Below are the code and all the weights of a small trained network. Each question names an input and a class and asks about switching units off, where a switched-off unit gives its printed mean instead of its output.

import numpy as np


def w(rows, s, z=0):
    codes = np.array(rows[::2]) - 128.0
    scale = np.full(codes.shape[1], s)
    scale[-1] = z or s
    return codes * scale


def f(y):
    return y / 2 * (1 + np.tanh(0.7978845608 * (y + 0.044715 * y**3)))


def log_softmax(a):
    a = a - a.max(-1, keepdims=True)
    return a - np.log(np.exp(a).sum(-1, keepdims=True))


def net(x, mask):
    res = np.array(x, float).reshape(1, 5) / 4 @ E
    y = f(res @ A[0][:, :-1].T + A[0][:, -1])
    res = res + np.where(mask, y, B[0][:, -1]) @ B[0][:, :-1]
    return log_softmax(res[-1] @ U[:, :-1].T + U[:, -1])


A, B = {}, {}
E = w([
[146,156,255,65,109,180,100,199,150,138],'x0',
[154,82,169,214,191,116,69,112,142,138],'x1',
[80,141,155,242,196,101,225,146,124,39],'x2',
[148,134,116,64,189,125,223,159,141,168],'x3',
[71,114,92,125,133,23,85,205,139,126],'x4',
],0.0091)
A[0] = w([
[137,177,146,105,132,209,156,41,101,58,171],'N1',
[109,79,57,85,87,62,67,143,204,166,204],'N2',
[128,141,61,63,128,51,135,123,86,120,98],'N3',
[127,139,3,169,95,200,168,66,94,82,47],'N4',
[13,132,125,226,227,75,207,184,233,132,251],'N5',
[136,103,23,170,98,109,158,60,110,169,115],'N6',
[130,194,183,38,119,206,154,237,228,122,222],'N7',
],0.0071,0.0028)
B[0] = w([
[161,119,67,157,63,173,116,163,201,138,182],'N1',
[88,126,50,127,94,191,64,105,241,13,189],'N2',
[2,157,135,137,125,68,143,129,213,102,165],'N3',
[114,173,158,179,104,227,70,41,162,238,181],'N4',
[137,69,49,198,187,42,194,144,100,109,247],'N5',
[177,89,225,155,136,220,151,39,148,189,181],'N6',
[160,77,177,94,197,158,229,154,52,185,237],'N7',
],0.0082,0.012)
U = w([
[208,119,202,89,136,222,136,106,122,213,153],'0',
[120,129,111,160,134,90,148,86,42,113,1],'1',
[120,135,113,149,83,171,98,80,246,67,208],'2',
[84,164,135,2,99,96,158,143,109,114,47],'3',
[154,96,100,129,198,57,200,183,99,15,210],'4',
],0.0091,0.0058)

Each question gives the input, the list of numbers given to net, and the class t.
The units are the neurons (one row each of A and B). Each row of codes is followed by its name. A weight is (code - 128) times the scale printed after its matrix; where a second scale follows, it is the last column's (A, B and U).
mask holds one flag per neuron, in row order. A switched-off neuron (its flag False) gives its mean, the last column of its row in B, instead of its output. The means were averaged over made-up inputs and are rounded, as every weight is.
A unit's drop is (log p(t) with every unit on - log p(t) with that unit switched off) / (log p(t) with every unit on - log p(t) with every unit switched off).
The circuit of an input: a set's keep is (log p(t) with only the set's units on - log p(t) with every unit switched off) / (log p(t) with every unit on - log p(t) with every unit switched off). Starting from all 7 units, units are removed one at a time, each time the one whose removal leaves the highest keep (on an exact tie, the one counted first), for as long as the keep stays at least 0.8.
circuit, biggest first: the units of the circuit, biggest drop first
unit that matters most: the unit with the biggest drop
k most important neurons: the k neurons with the biggest drops, biggest first
drop when u is switched off: that unit's drop, to one decimal
input [-6,5,6,-5,-5], class 2: unit that matters most : N7
input [-3,4,-7,1,-1], class 2: 2 most important neurons : N7; N2
input [-1,-2,-5,5,2], class 3: 3 most important neurons : N5; N4; N1
input [-6,-2,5,5,-2], class 1: 2 most important neurons : N4; N5
input [6,0,-4,1,8], class 3: 2 most important neurons : N5; N7
input [-6,4,6,-2,-4], class 1: 4 most important neurons : N5; N4; N2; N3
input [-5,6,-3,-1,8], class 2: 2 most important neurons : N2; N7
input [4,-7,-4,-3,2], class 3: 3 most important neurons : N6; N4; N5
input [0,-5,-8,-1,-1], class 2: 2 most important neurons : N2; N3
input [-8,-6,7,-4,-8], class 0: 4 most important neurons : N6; N4; N2; N3
input [-6,-6,2,-2,0], class 2: 2 most important neurons : N7; N3
input [-4,-3,2,5,-6], class 0: drop when N7 is switched off : -0.1
input [1,6,-5,6,8], class 2: drop when N7 is switched off : 0.1
input [0,8,-7,5,7], class 2: circuit, biggest first : N2
input [-7,-6,-8,1,7], class 2: drop when N6 is switched off : 0.0
